Here is a tiny trained network, its code and every weight. The questions are about switching its units off for an input and a class, where a switched-off unit gives its printed mean instead of its output.

import numpy as np


def w(rows, s, z=0):
    codes = np.array(rows[::2]) - 128.0
    scale = np.full(codes.shape[1], s)
    scale[-1] = z or s
    return codes * scale


def f(y):
    return y / 2 * (1 + np.tanh(0.7978845608 * (y + 0.044715 * y**3)))


def log_softmax(a):
    a = a - a.max(-1, keepdims=True)
    return a - np.log(np.exp(a).sum(-1, keepdims=True))


def net(x, mask):
    res = np.array(x, float).reshape(1, 6) / 4 @ E
    y = f(res @ A[0][:, :-1].T + A[0][:, -1])
    res = res + np.where(mask, y, B[0][:, -1]) @ B[0][:, :-1]
    return log_softmax(res[-1] @ U[:, :-1].T + U[:, -1])


A, B = {}, {}
E = w([
[147,216,195,77,226,221],'x0',
[242,12,68,156,186,219],'x1',
[232,132,55,2,185,118],'x2',
[100,233,53,165,168,188],'x3',
[39,51,40,45,134,121],'x4',
[147,254,65,165,234,48],'x5',
],0.0058)
A[0] = w([
[71,91,155,97,125,178,2],'neuron 0',
[236,50,81,149,156,152,125],'neuron 1',
[203,212,88,217,150,30,201],'neuron 2',
[58,86,48,167,122,123,151],'neuron 3',
[36,238,148,196,136,108,138],'neuron 4',
[83,49,136,158,92,105,43],'neuron 5',
[33,43,21,176,92,121,189],'neuron 6',
[121,37,207,162,26,102,114],'neuron 7',
[254,29,90,126,153,158,114],'neuron 8',
[127,94,189,196,74,130,155],'neuron 9',
[53,160,130,209,134,168,85],'neuron 10',
[189,127,163,159,135,231,149],'neuron 11',
[115,41,44,131,30,99,183],'neuron 12',
[186,168,163,208,149,189,88],'neuron 13',
[237,48,95,125,159,191,141],'neuron 14',
[169,141,141,210,144,198,240],'neuron 15',
[47,64,54,156,126,182,254],'neuron 16',
],0.0076,0.0034)
B[0] = w([
[67,181,92,153,221,158,138],'neuron 0',
[64,163,59,59,171,185,227],'neuron 1',
[40,104,42,162,220,212,254],'neuron 2',
[48,46,132,219,127,137,190],'neuron 3',
[170,193,45,89,128,217,234],'neuron 4',
[156,57,175,230,82,58,173],'neuron 5',
[2,22,171,207,74,97,245],'neuron 6',
[149,68,224,164,41,48,241],'neuron 7',
[72,142,41,115,153,224,246],'neuron 8',
[130,117,197,196,148,63,198],'neuron 9',
[161,214,75,125,171,194,171],'neuron 10',
[90,174,185,228,134,107,193],'neuron 11',
[206,93,110,66,65,131,242],'neuron 12',
[96,200,176,160,186,91,181],'neuron 13',
[16,120,103,209,150,202,243],'neuron 14',
[97,185,166,202,166,150,207],'neuron 15',
[17,59,113,220,114,165,228],'neuron 16',
],0.0083,0.0069)
U = w([
[147,121,112,65,225,48,31],'0',
[72,149,29,130,172,236,246],'1',
[86,1,200,144,20,34,165],'2',
[165,184,230,181,126,87,1],'3',
[216,195,79,51,42,119,88],'4',
],0.0081,0.0058)

Each question gives the input, the list of numbers given to net, and the class t.
The units are the neurons (one row each of A and B). Each row of codes is followed by its name. A weight is (code - 128) times the scale printed after its matrix; where a second scale follows, it is the last column's (A, B and U).
mask holds one flag per neuron, in row order. A switched-off neuron (its flag False) gives its mean, the last column of its row in B, instead of its output. The means were averaged over made-up inputs and are rounded, as every weight is.
A unit's drop is (log p(t) with every unit on - log p(t) with that unit switched off) / (log p(t) with every unit on - log p(t) with every unit switched off).
The circuit of an input: a set's keep is (log p(t) with only the set's units on - log p(t) with every unit switched off) / (log p(t) with every unit on - log p(t) with every unit switched off). Starting from the 12 units with the biggest drops (on a tie, the unit counted first), units are removed one at a time, each time the one whose removal leaves the highest keep (on an exact tie, the one counted first), for as long as the keep stays at least 0.8.
circuit, biggest first: the units of the circuit, biggest drop first
unit that matters most: the unit with the biggest drop
k most important neurons: the k neurons with the biggest drops, biggest first
drop of u: that unit's drop, to one decimal
input [4,1,-5,-2,-2,2], class 3: 3 most important neurons	neuron 8; neuron 1; neuron 14
input [7,-6,-1,-1,-1,-4], class 4: unit that matters most	neuron 2
input [-7,-8,4,4,4,2], class 2: 3 most important neurons	neuron 6; neuron 8; neuron 1
input [-1,-7,-5,2,2,-2], class 2: 3 most important neurons	neuron 2; neuron 8; neuron 1
input [-3,8,-7,2,-6,-3], class 2: 2 most important neurons	neuron 7; neuron 4
input [1,-5,3,-6,-8,1], class 3: circuit, biggest first	neuron 8; neuron 6
input [1,-6,-4,-6,-8,0], class 3: 2 most important neurons	neuron 6; neuron 4
input [7,-4,2,-6,1,-1], class 0: 2 most important neurons	neuron 6; neuron 7
input [-3,-6,1,-1,-4,-1], class 4: 2 most important neurons	neuron 6; neuron 16
input [2,-2,-4,-7,-1,3], class 3: 2 most important neurons	neuron 6; neuron 16
input [-5,0,-6,1,-7,1], class 3: drop of neuron 8	0.1
input [4,-2,-5,-3,-5,-7], class 3: drop of neuron 6	0.5
input [8,-8,8,7,2,-1], class 4: drop of neuron 2	0.2
input [-5,-7,1,-3,-8,4], class 1: circuit, biggest first	neuron 2
input [6,3,-5,-4,-8,-6], class 3: drop of neuron 11	0.0
